Here is a tiny trained network, its code and every weight. The questions are about switching its units off for an input and a class, where a switched-off unit gives its printed mean instead of its output.

import numpy as np


def w(rows, s, z=0):
    codes = np.array(rows[::2]) - 128.0
    scale = np.full(codes.shape[1], s)
    scale[-1] = z or s
    return codes * scale


def f(y):
    return np.maximum(y, 0)


def log_softmax(a):
    a = a - a.max(-1, keepdims=True)
    return a - np.log(np.exp(a).sum(-1, keepdims=True))


def net(x, mask):
    res = np.array(x, float).reshape(1, 3) / 4 @ E
    y = f(res @ A[0][:, :-1].T + A[0][:, -1])
    res = res + np.where(mask, y, B[0][:, -1]) @ B[0][:, :-1]
    return log_softmax(res[-1] @ U[:, :-1].T + U[:, -1])


A, B = {}, {}
E = w([
[136,255,96,91,147,195],'x0',
[75,181,56,187,124,62],'x1',
[145,135,113,189,19,186],'x2',
],0.014)
A[0] = w([
[167,204,113,82,108,164,125],'n1',
[126,221,116,89,142,134,75],'n2',
[103,114,133,181,152,81,136],'n3',
[141,135,128,149,165,183,118],'n4',
[87,112,122,157,174,7,148],'n5',
[112,88,146,120,161,150,72],'n6',
[122,173,106,144,100,126,48],'n7',
[178,54,195,107,158,198,160],'n8',
[189,163,148,101,86,177,102],'n9',
[144,66,134,82,147,184,126],'n10',
[89,195,113,104,156,163,170],'n11',
[85,158,31,206,127,100,100],'n12',
[182,74,144,64,132,145,87],'n13',
[185,143,132,108,157,204,120],'n14',
[103,206,97,112,178,160,24],'n15',
[218,96,151,69,118,170,180],'n16',
[129,135,130,28,198,100,67],'n17',
[134,126,130,65,248,101,169],'n18',
[131,170,193,71,172,60,180],'n19',
[163,17,217,165,31,62,48],'n20',
[117,167,78,83,144,160,126],'n21',
[139,79,108,70,130,124,71],'n22',
[51,92,92,90,215,51,147],'n23',
[193,169,168,92,140,171,89],'n24',
[119,117,117,149,118,151,130],'n25',
[116,109,93,175,29,133,22],'n26',
[182,98,205,109,154,153,88],'n27',
[111,183,42,214,133,105,6],'n28',
[70,109,115,129,179,32,138],'n29',
[129,149,149,18,245,96,73],'n30',
[137,97,165,102,143,127,68],'n31',
[152,47,163,181,114,83,166],'n32',
[177,142,139,102,57,172,93],'n33',
[96,107,131,154,106,69,104],'n34',
[129,147,167,112,196,117,81],'n35',
[126,133,120,86,93,193,109],'n36',
],0.012,0.015)
B[0] = w([
[126,82,126,156,171,166,212],'n1',
[83,178,131,56,84,72,188],'n2',
[130,130,77,138,142,136,183],'n3',
[144,112,119,143,139,129,154],'n4',
[109,127,80,150,168,138,240],'n5',
[125,152,94,126,138,119,143],'n6',
[164,79,147,147,126,184,148],'n7',
[118,138,133,112,76,124,242],'n8',
[146,108,130,159,165,144,187],'n9',
[115,162,124,91,83,92,189],'n10',
[157,93,173,147,120,173,223],'n11',
[119,148,155,68,58,78,217],'n12',
[98,143,110,92,124,78,178],'n13',
[113,107,112,163,159,149,193],'n14',
[76,174,59,53,103,4,171],'n15',
[131,105,151,167,149,192,235],'n16',
[156,89,181,116,74,181,189],'n17',
[101,179,131,68,63,68,252],'n18',
[110,162,94,99,113,66,227],'n19',
[170,126,191,134,63,186,225],'n20',
[143,125,200,121,89,99,189],'n21',
[127,141,108,141,132,118,144],'n22',
[118,109,72,179,203,154,244],'n23',
[130,119,131,160,162,133,181],'n24',
[115,130,139,126,122,137,149],'n25',
[62,175,83,48,94,40,169],'n26',
[98,173,81,94,127,60,184],'n27',
[195,86,221,123,70,202,180],'n28',
[108,114,57,151,175,147,224],'n29',
[185,116,198,147,56,180,226],'n30',
[103,125,90,114,132,97,149],'n31',
[127,152,131,80,95,81,232],'n32',
[160,107,120,170,181,170,180],'n33',
[131,131,78,147,144,118,171],'n34',
[162,92,159,150,137,172,162],'n35',
[123,105,107,172,156,158,174],'n36',
],0.013,0.016)
U = w([
[109,159,95,107,102,34,255],'0',
[141,125,181,128,94,143,83],'1',
[118,113,84,160,254,131,98],'2',
],0.023,0.00068)

Each question gives the input, the list of numbers given to net, and the class t.
The units are the neurons (one row each of A and B). Each row of codes is followed by its name. A weight is (code - 128) times the scale printed after its matrix; where a second scale follows, it is the last column's (A, B and U).
mask holds one flag per neuron, in row order. A switched-off neuron (its flag False) gives its mean, the last column of its row in B, instead of its output. The means were averaged over made-up inputs and are rounded, as every weight is.
A unit's drop is (log p(t) with every unit on - log p(t) with that unit switched off) / (log p(t) with every unit on - log p(t) with every unit switched off).
most important unit: the unit with the biggest drop
top k neurons: the k neurons with the biggest drops, biggest first
drop when u is switched off: that unit's drop, to one decimal
input [3,5,4], class 1: most important unit => n28
input [-6,-3,0], class 0: top 3 neurons => [n30 n32 n11]
input [-1,-8,-8], class 0: top 2 neurons => [n27 n18]
input [2,-2,-7], class 1: top 3 neurons => [n30 n17 n35]
input [-1,-7,-6], class 0: top 2 neurons => [n27 n18]
input [2,0,-7], class 1: top 2 neurons => [n30 n17]
input [3,0,3], class 2: top 2 neurons => [n30 n20]
input [3,-3,1], class 2: top 2 neurons => [n30 n20]
input [-4,-8,0], class 0: top 3 neurons => [n27 n13 n30]
input [0,-4,0], class 0: top 4 neurons => [n30 n20 n28 n11]
input [8,5,2], class 1: top 2 neurons => [n28 n11]
input [7,-2,-7], class 1: top 2 neurons => [n30 n17]
input [-6,-7,0], class 0: top 2 neurons => [n27 n13]
input [-4,6,-8], class 2: most important unit => n23
input [-7,6,0], class 2: drop when n5 is switched off => 0.3
input [8,-7,1], class 2: drop when n36 is switched off => 0.2
input [5,-7,1], class 2: drop when n35 is switched off => 0.0
